Below is a small trained network, with its code and all its weights. Each question gives an input and a target symbol and asks what happens when units are switched off, that is, made to give their printed mean instead of their output.

import numpy as np


def w(rows, s, z=0):
    codes = np.array(rows[::2]) - 128.0
    scale = np.full(codes.shape[1], s)
    scale[-1] = z or s
    return codes * scale


def norm(h):
    return h / np.sqrt((h * h).mean(-1, keepdims=True) + 1e-5)


def f(y):
    return y / 2 * (1 + np.tanh(0.7978845608 * (y + 0.044715 * y**3)))


def softmax(a):
    e = np.exp(a - a.max(-1, keepdims=True))
    return e / e.sum(-1, keepdims=True)


def log_softmax(a):
    a = a - a.max(-1, keepdims=True)
    return a - np.log(np.exp(a).sum(-1, keepdims=True))


def net(x, mask):
    ids = ['ΔΘΩαβγεζμσφψ'.index(c) for c in x.split()]
    T = len(ids)
    res = E[ids] + P[:T]
    u = 0
    for l in range(2):
        q, k, v = (norm(res) @ M[l].T for M in (Q, K, V))
        z = softmax(np.where(np.tri(T) > 0, q @ k.T / 3**0.5, -1e9)) @ v
        res = res + np.where(mask[u], z, O[l][:, -1]) @ O[l][:, :-1]
        u += 1
        y = f(norm(res) @ A[l][:, :-1].T + A[l][:, -1])
        res = res + np.where(mask[u : u + 8], y, B[l][:, -1]) @ B[l][:, :-1]
        u += 8
    return log_softmax(norm(res)[-1] @ U[:, :-1].T + U[:, -1])


Q, K, V, O, A, B = {}, {}, {}, {}, {}, {}
E = w([
[90,229,129,149,130,162,124,160,97,68,129,41],'Δ',
[116,123,67,159,101,159,130,128,44,176,98,125],'Θ',
[36,99,110,179,116,107,116,205,154,145,83,157],'Ω',
[122,196,118,145,112,130,142,94,70,130,98,182],'α',
[162,135,88,161,149,175,108,121,72,225,134,183],'β',
[106,110,145,53,131,253,162,179,32,152,186,225],'γ',
[103,170,110,13,143,167,113,96,130,112,187,131],'ε',
[213,117,135,141,104,201,124,197,129,191,98,52],'ζ',
[88,161,47,176,147,205,105,165,93,122,144,63],'μ',
[121,195,159,112,146,187,165,177,111,134,89,107],'σ',
[123,138,210,94,21,88,111,97,100,112,197,119],'φ',
[168,160,180,151,143,121,43,154,99,152,139,117],'ψ',
],0.015)
P = w([
[166,175,66,165,92,111,71,246,59,169,138,75],'0',
[165,36,90,147,95,141,140,56,173,52,122,178],'1',
[172,44,96,154,201,50,99,246,54,85,122,83],'2',
[133,194,104,112,69,142,65,205,135,166,155,128],'3',
[82,84,120,115,128,143,115,57,140,116,108,109],'4',
[140,50,107,118,192,50,90,221,50,82,105,115],'5',
[113,195,120,91,74,135,59,200,147,157,157,155],'6',
[49,120,163,163,127,112,157,77,138,155,129,102],'7',
],0.014)
Q[0] = w([
[102,219,78,46,32,142,92,204,182,168,177,197],'0.h0',
[125,129,111,90,181,38,103,203,2,139,105,117],'0.h0',
[123,81,85,92,233,121,246,167,60,108,93,108],'0.h0',
],0.0082)
K[0] = w([
[65,101,122,1,112,111,185,134,94,135,245,162],'0.h0',
[66,96,147,85,152,147,78,49,109,144,110,104],'0.h0',
[130,136,65,130,151,171,206,85,138,160,55,100],'0.h0',
],0.0092)
V[0] = w([
[143,114,243,232,116,165,192,136,67,177,66,243],'0.h0',
[9,133,199,254,106,34,139,135,248,134,58,124],'0.h0',
[115,185,157,90,22,16,122,86,62,15,217,59],'0.h0',
],0.0046)
O[0] = w([
[57,104,136,105,171,148,210,109,39,177,69,167,5],'0.h0',
[147,1,104,127,138,122,225,91,107,182,240,72,119],'0.h0',
[89,117,231,149,141,221,87,126,156,8,156,85,138],'0.h0',
],0.009,0.0016)
A[0] = w([
[145,185,84,128,116,183,133,40,56,167,196,157,79],'0.n0',
[154,119,106,87,182,2,230,150,112,151,162,93,4],'0.n1',
[206,24,135,96,227,138,113,117,78,103,145,69,118],'0.n2',
[154,75,236,76,19,219,174,85,179,160,152,117,50],'0.n3',
[158,194,96,172,195,254,239,7,134,125,103,112,160],'0.n4',
[98,39,122,132,108,149,88,142,60,238,63,115,230],'0.n5',
[57,154,76,151,108,138,158,109,150,54,76,179,90],'0.n6',
[180,174,175,123,237,138,115,198,97,180,153,129,92],'0.n7',
],0.0085,0.0039)
B[0] = w([
[150,66,75,117,188,141,83,84,152,44,50,186,133],'0.n0',
[143,177,97,209,184,119,146,179,121,167,158,151,167],'0.n1',
[141,148,149,192,176,159,162,181,149,101,53,158,172],'0.n2',
[131,104,96,142,103,103,180,98,118,140,36,146,140],'0.n3',
[174,55,181,124,123,139,66,85,4,88,52,115,146],'0.n4',
[120,181,174,126,140,116,135,108,146,104,167,97,250],'0.n5',
[179,98,109,79,149,139,134,138,98,144,61,123,157],'0.n6',
[86,112,94,67,101,57,121,109,134,110,149,129,166],'0.n7',
],0.013,0.011)
Q[1] = w([
[95,126,97,101,19,255,115,87,176,218,219,160],'1.h0',
[66,160,150,158,89,177,102,31,189,206,146,150],'1.h0',
[118,49,137,123,242,107,165,183,169,73,173,88],'1.h0',
],0.0085)
K[1] = w([
[201,135,60,136,62,136,141,196,133,61,176,164],'1.h0',
[144,106,126,153,118,43,137,254,116,147,129,129],'1.h0',
[111,125,120,201,145,104,99,85,215,154,40,86],'1.h0',
],0.0088)
V[1] = w([
[79,45,68,15,176,153,147,99,147,116,212,145],'1.h0',
[157,108,133,107,254,230,55,209,69,154,169,142],'1.h0',
[74,171,117,122,143,191,149,112,242,126,109,204],'1.h0',
],0.0074)
O[1] = w([
[137,190,163,176,66,104,115,205,84,133,99,60,2],'1.h0',
[151,147,139,140,50,99,230,46,47,255,121,86,151],'1.h0',
[177,127,70,209,166,108,109,205,19,120,27,147,70],'1.h0',
],0.0094,0.006)
A[1] = w([
[152,96,142,114,187,146,111,162,171,65,167,113,99],'1.n0',
[214,103,106,94,55,54,163,141,159,123,141,102,2],'1.n1',
[59,169,130,51,139,152,89,84,119,106,107,80,67],'1.n2',
[99,114,144,93,133,124,109,65,190,124,116,117,57],'1.n3',
[118,102,204,118,138,226,94,72,115,80,49,98,93],'1.n4',
[124,111,172,118,154,69,171,106,84,102,56,154,110],'1.n5',
[85,95,103,103,125,155,108,144,135,165,150,172,114],'1.n6',
[163,25,111,117,164,157,193,67,47,68,6,183,94],'1.n7',
],0.012,0.0049)
B[1] = w([
[133,105,131,126,50,147,138,81,89,157,125,169,189],'1.n0',
[135,70,85,72,140,207,137,183,149,165,126,128,131],'1.n1',
[164,91,145,165,136,132,176,139,112,106,102,152,206],'1.n2',
[149,143,103,169,170,126,102,216,81,143,126,140,179],'1.n3',
[123,77,133,207,35,99,158,157,188,191,128,211,233],'1.n4',
[173,130,79,126,75,212,140,104,125,91,105,100,184],'1.n5',
[144,119,128,146,109,94,143,88,111,117,124,63,139],'1.n6',
[223,116,239,136,139,64,120,82,192,115,6,28,244],'1.n7',
],0.015,0.011)
U = w([
[217,72,139,136,143,112,124,93,197,125,102,94,153],'Δ',
[147,63,111,168,29,146,161,127,116,193,141,216,107],'Θ',
[182,95,113,223,203,146,144,195,79,143,140,151,84],'Ω',
[85,161,171,117,161,130,141,87,187,180,194,133,190],'α',
[150,123,146,129,92,219,185,128,92,52,183,112,105],'β',
[151,88,14,171,75,155,84,116,51,163,125,61,122],'γ',
[113,166,145,118,188,225,42,149,244,80,138,201,185],'ε',
[130,177,116,91,98,139,119,143,56,227,87,174,134],'ζ',
[176,57,81,59,140,195,121,191,154,173,153,133,153],'μ',
[156,94,51,93,163,88,101,68,150,129,151,216,162],'σ',
[138,39,138,132,94,69,1,195,25,120,157,81,98],'φ',
[140,135,122,85,83,60,209,197,159,57,126,159,3],'ψ',
],0.0073,0.0058)

Each question gives the input, a string of symbols that net reads in full, and the target symbol t.
The units are the heads (3 rows each of Q, K, V and O) and the neurons (one row each of A and B). Each row of codes is followed by its name. A weight is (code - 128) times the scale printed after its matrix; where a second scale follows, it is the last column's (O, A, B and U).
mask holds one flag per unit, layer by layer, with each layer's heads first. A switched-off unit (its flag False) gives its mean, the last column of its rows in O or B, instead of its output. The means were averaged over made-up inputs and are rounded, as every weight is.
A unit's drop is (log p(t) with every unit on - log p(t) with that unit switched off) / (log p(t) with every unit on - log p(t) with every unit switched off).
The circuit of an input: a set's keep is (log p(t) with only the set's units on - log p(t) with every unit switched off) / (log p(t) with every unit on - log p(t) with every unit switched off). Starting from the 12 units with the biggest drops (on a tie, the unit counted first), units are removed one at a time, each time the one whose removal leaves the highest keep (on an exact tie, the one counted first), for as long as the keep stays at least 0.8.
units of the circuit, in order: the units of the circuit, biggest drop first
top k neurons: the k neurons with the biggest drops, biggest first
top k neurons in layer l: the k neurons of layer l with the biggest drops, biggest first
input Δ Ω ε Ω, target ε: units of the circuit, in order : [0.h0]
input Ω Ω Ω Θ, target Ω: top 2 neurons : [0.n0 0.n5]
input ζ Δ ψ ψ ζ Δ Δ, target β: units of the circuit, in order : [1.n4 1.n7]
input φ Ω ζ Δ Ω φ, target Ω: units of the circuit, in order : [0.n1 0.h0 1.h0]
input ψ σ ψ μ, target γ: top 3 neurons : [0.n5 1.n7 1.n4]
input Δ α Ω μ Ω, target Θ: top 2 neurons : [0.n6 0.n2]
input Ω Ω ε γ ψ ζ φ, target Θ: units of the circuit, in order : [0.h0 1.n7 0.n3 1.n4]
input Δ Δ ψ Θ ψ Ω Ω ψ, target Ω: top 2 neurons in layer 1 : [1.n3 1.n7]
input α Θ Δ, target ψ: top 2 neurons in layer 0 : [0.n4 0.n7]
input Ω β ψ Ω Ω Ω μ, target γ: top 4 neurons : [1.n7 1.n4 0.n0 0.n5]
input Ω ψ Ω Ω Δ Ω, target Θ: units of the circuit, in order : [0.h0 1.n0 1.n7]
input Δ Δ Δ, target Θ: top 3 neurons : [1.n0 1.n7 0.n5]
input ψ Ω β Ω Ω Θ, target Ω: top 2 neurons : [0.n1 0.n2]
input Ω Ω Ω σ, target ψ: top 2 neurons : [1.n7 0.n7]
input Θ Ω Δ, target Ω: units of the circuit, in order : [0.h0 0.n1]
input Ω Θ Ω, target ψ: top 2 neurons in layer 0 : [0.n4 0.n0]
input γ γ Ω ψ, target ζ: top 2 neurons : [1.n7 1.n4]
input Δ γ Ω σ Δ φ, target Θ: top 2 neurons : [1.n7 0.n2]
input μ Ω Ω ψ ψ ψ ψ Ω, target Ω: units of the circuit, in order : [1.n3 1.n7 1.n4]
input μ φ Ω, target ε: top neuron : [0.n3]
input ζ ζ Δ σ φ ψ, target ε: top neuron : [0.n3]
input Δ ψ Ω Ω ζ ψ ζ, target μ: top 3 neurons : [1.n1 1.n7 1.n4]
input ψ φ ψ ψ Ω Ω μ, target Θ: top 2 neurons in layer 1 : [1.n4 1.n7]
input μ Ω ε, target Ω: units of the circuit, in order : [0.n1 0.h0]
input ψ Δ Ω ψ ε ψ ψ Δ, target Θ: top 4 neurons : [1.n4 0.n2 0.n3 0.n0]
input ψ Ω β, target Ω: top 4 neurons : [0.n1 0.n2 1.n7 1.n4]
input Ω Δ Ω Ω σ μ Δ, target β: top 3 neurons : [1.n4 1.n7 1.n2]
input Δ α Ω ψ, target φ: top 3 neurons in layer 0 : [0.n7 0.n5 0.n1]
input ζ Ω α Δ β Ω, target ζ: top 2 neurons in layer 0 : [0.n0 0.n4]
input ε α Δ φ ε Ω, target φ: top 2 neurons in layer 1 : [1.n4 1.n7]
